Here is a tiny trained network, its code and every weight. The questions are about switching its units off for an input and a class, where a switched-off unit gives its printed mean instead of its output.

import numpy as np


def w(rows, s, z=0):
    codes = np.array(rows[::2]) - 128.0
    scale = np.full(codes.shape[1], s)
    scale[-1] = z or s
    return codes * scale


def f(y):
    return np.maximum(y, 0)


def log_softmax(a):
    a = a - a.max(-1, keepdims=True)
    return a - np.log(np.exp(a).sum(-1, keepdims=True))


def net(x, mask):
    res = np.array(x, float).reshape(1, 4) / 4 @ E
    y = f(res @ A[0][:, :-1].T + A[0][:, -1])
    res = res + np.where(mask, y, B[0][:, -1]) @ B[0][:, :-1]
    return log_softmax(res[-1] @ U[:, :-1].T + U[:, -1])


A, B = {}, {}
E = w([
[101,124,37,50,40,212,195],'x0',
[159,21,150,172,200,204,215],'x1',
[213,203,138,34,187,105,211],'x2',
[233,149,2,195,151,148,71],'x3',
],0.0056)
A[0] = w([
[103,228,104,97,52,44,47,77],'n0',
[153,133,187,174,194,65,94,42],'n1',
[103,215,111,99,58,52,57,87],'n2',
[56,125,205,78,100,114,162,80],'n3',
[149,131,189,179,200,57,91,31],'n4',
[198,185,144,53,198,109,203,85],'n5',
[197,182,140,59,192,109,199,92],'n6',
[115,129,74,79,70,183,174,46],'n7',
[117,127,80,78,74,182,178,31],'n8',
[154,48,145,169,191,201,189,79],'n9',
[47,123,213,68,102,115,163,78],'n10',
[226,171,3,164,128,147,76,30],'n11',
[63,122,199,80,103,117,159,85],'n12',
[64,63,125,197,88,160,70,90],'n13',
[30,122,235,53,92,106,168,14],'n14',
[149,131,187,175,197,62,90,54],'n15',
[152,131,191,175,199,57,89,33],'n16',
[202,190,141,46,202,106,209,82],'n17',
[150,130,189,176,195,62,90,33],'n18',
[115,129,69,77,64,188,176,37],'n19',
[129,129,60,99,76,175,151,75],'n20',
[155,133,181,168,195,59,97,9],'n21',
[114,127,73,77,68,184,174,42],'n22',
[65,64,126,201,90,161,75,101],'n23',
[111,128,70,74,65,181,173,44],'n24',
[114,124,65,68,58,192,181,16],'n25',
[160,44,141,175,195,199,191,53],'n26',
[61,52,128,204,91,162,67,111],'n27',
[104,206,114,104,63,58,64,91],'n28',
[200,157,28,155,132,139,91,77],'n29',
[156,43,145,172,194,203,192,68],'n30',
[151,132,185,171,191,65,95,43],'n31',
[199,182,134,64,190,108,194,95],'n32',
],0.0059,0.0016)
B[0] = w([
[74,46,64,67,220,95,209,234],'n0',
[101,165,175,104,134,179,82,188],'n1',
[83,62,72,72,209,100,198,223],'n2',
[197,71,151,215,174,140,142,199],'n3',
[86,177,194,100,135,190,73,191],'n4',
[126,56,125,130,46,66,61,244],'n5',
[125,47,127,130,50,71,63,239],'n6',
[99,150,178,114,141,180,71,196],'n7',
[96,151,167,110,136,182,68,191],'n8',
[69,82,51,50,185,83,195,227],'n9',
[191,85,143,211,169,137,139,208],'n10',
[211,26,160,243,220,143,144,228],'n11',
[194,69,156,211,170,137,141,194],'n12',
[129,60,111,113,61,70,91,209],'n13',
[236,34,168,253,203,148,142,219],'n14',
[99,166,182,102,132,176,87,191],'n15',
[92,174,196,101,135,188,76,191],'n16',
[125,41,127,129,48,68,54,253],'n17',
[96,167,183,100,134,184,80,188],'n18',
[95,153,186,112,146,190,60,201],'n19',
[117,138,162,131,148,174,87,191],'n20',
[101,163,190,109,138,181,79,182],'n21',
[93,157,194,112,144,189,62,197],'n22',
[127,56,102,110,53,61,84,210],'n23',
[103,147,174,115,140,180,80,200],'n24',
[79,162,210,108,148,203,45,206],'n25',
[86,93,78,64,180,95,186,228],'n26',
[126,57,103,108,51,59,86,219],'n27',
[89,77,82,76,198,103,192,214],'n28',
[183,57,161,210,185,139,140,208],'n29',
[79,89,65,57,180,88,188,231],'n30',
[88,178,195,101,135,192,72,185],'n31',
[126,60,130,134,63,80,73,235],'n32',
],0.0058,0.0048)
U = w([
[103,160,157,104,127,199,91,115],'0',
[190,112,133,221,166,135,147,119],'1',
[91,118,99,52,172,96,190,115],'2',
[132,108,123,124,10,72,97,120],'3',
[141,163,120,133,93,125,169,254],'4',
[157,202,118,132,86,128,177,81],'5',
[144,210,102,135,90,127,174,77],'6',
],0.014,0.0079)

Each question gives the input, the list of numbers given to net, and the class t.
The units are the neurons (one row each of A and B). Each row of codes is followed by its name. A weight is (code - 128) times the scale printed after its matrix; where a second scale follows, it is the last column's (A, B and U).
mask holds one flag per neuron, in row order. A switched-off neuron (its flag False) gives its mean, the last column of its row in B, instead of its output. The means were averaged over made-up inputs and are rounded, as every weight is.
A unit's drop is (log p(t) with every unit on - log p(t) with that unit switched off) / (log p(t) with every unit on - log p(t) with every unit switched off).
The circuit of an input: a set's keep is (log p(t) with only the set's units on - log p(t) with every unit switched off) / (log p(t) with every unit on - log p(t) with every unit switched off). Starting from the 12 units with the biggest drops (on a tie, the unit counted first), units are removed one at a time, each time the one whose removal leaves the highest keep (on an exact tie, the one counted first), for as long as the keep stays at least 0.8.
circuit, biggest first: the units of the circuit, biggest drop first
top k neurons: the k neurons with the biggest drops, biggest first
drop of u: that unit's drop, to one decimal
input [-1,-6,4,3], class 2: top 3 neurons : (n0, n2, n28)
input [-4,5,-6,-5], class 3: circuit, biggest first : (n27)
input [-5,3,-8,6], class 3: top 2 neurons : (n27, n23)
input [-4,4,-7,4], class 3: top 3 neurons : (n27, n23, n13)
input [-1,-8,6,1], class 2: top 3 neurons : (n0, n2, n28)
input [-7,1,8,-6], class 3: circuit, biggest first : (n17, n5)
input [-4,-6,-4,0], class 2: circuit, biggest first : (n0, n2)
input [6,-1,-1,-8], class 1: circuit, biggest first : (n14, n10)
input [-3,7,-8,6], class 3: circuit, biggest first : (n27, n23)
input [-3,-6,2,7], class 1: top 2 neurons : (n11, n29)
input [-2,-7,8,-6], class 3: top 2 neurons : (n17, n5)
input [-1,-8,-1,7], class 2: top 4 neurons : (n0, n2, n28, n14)
input [2,-7,3,-4], class 2: drop of n2 : 0.2
input [8,8,-3,-8], class 0: drop of n4 : -0.1
input [3,6,0,-8], class 1: circuit, biggest first : (n14)
input [5,1,7,2], class 3: drop of n14 : 0.0
input [1,-5,-2,-4], class 2: drop of n2 : 0.3
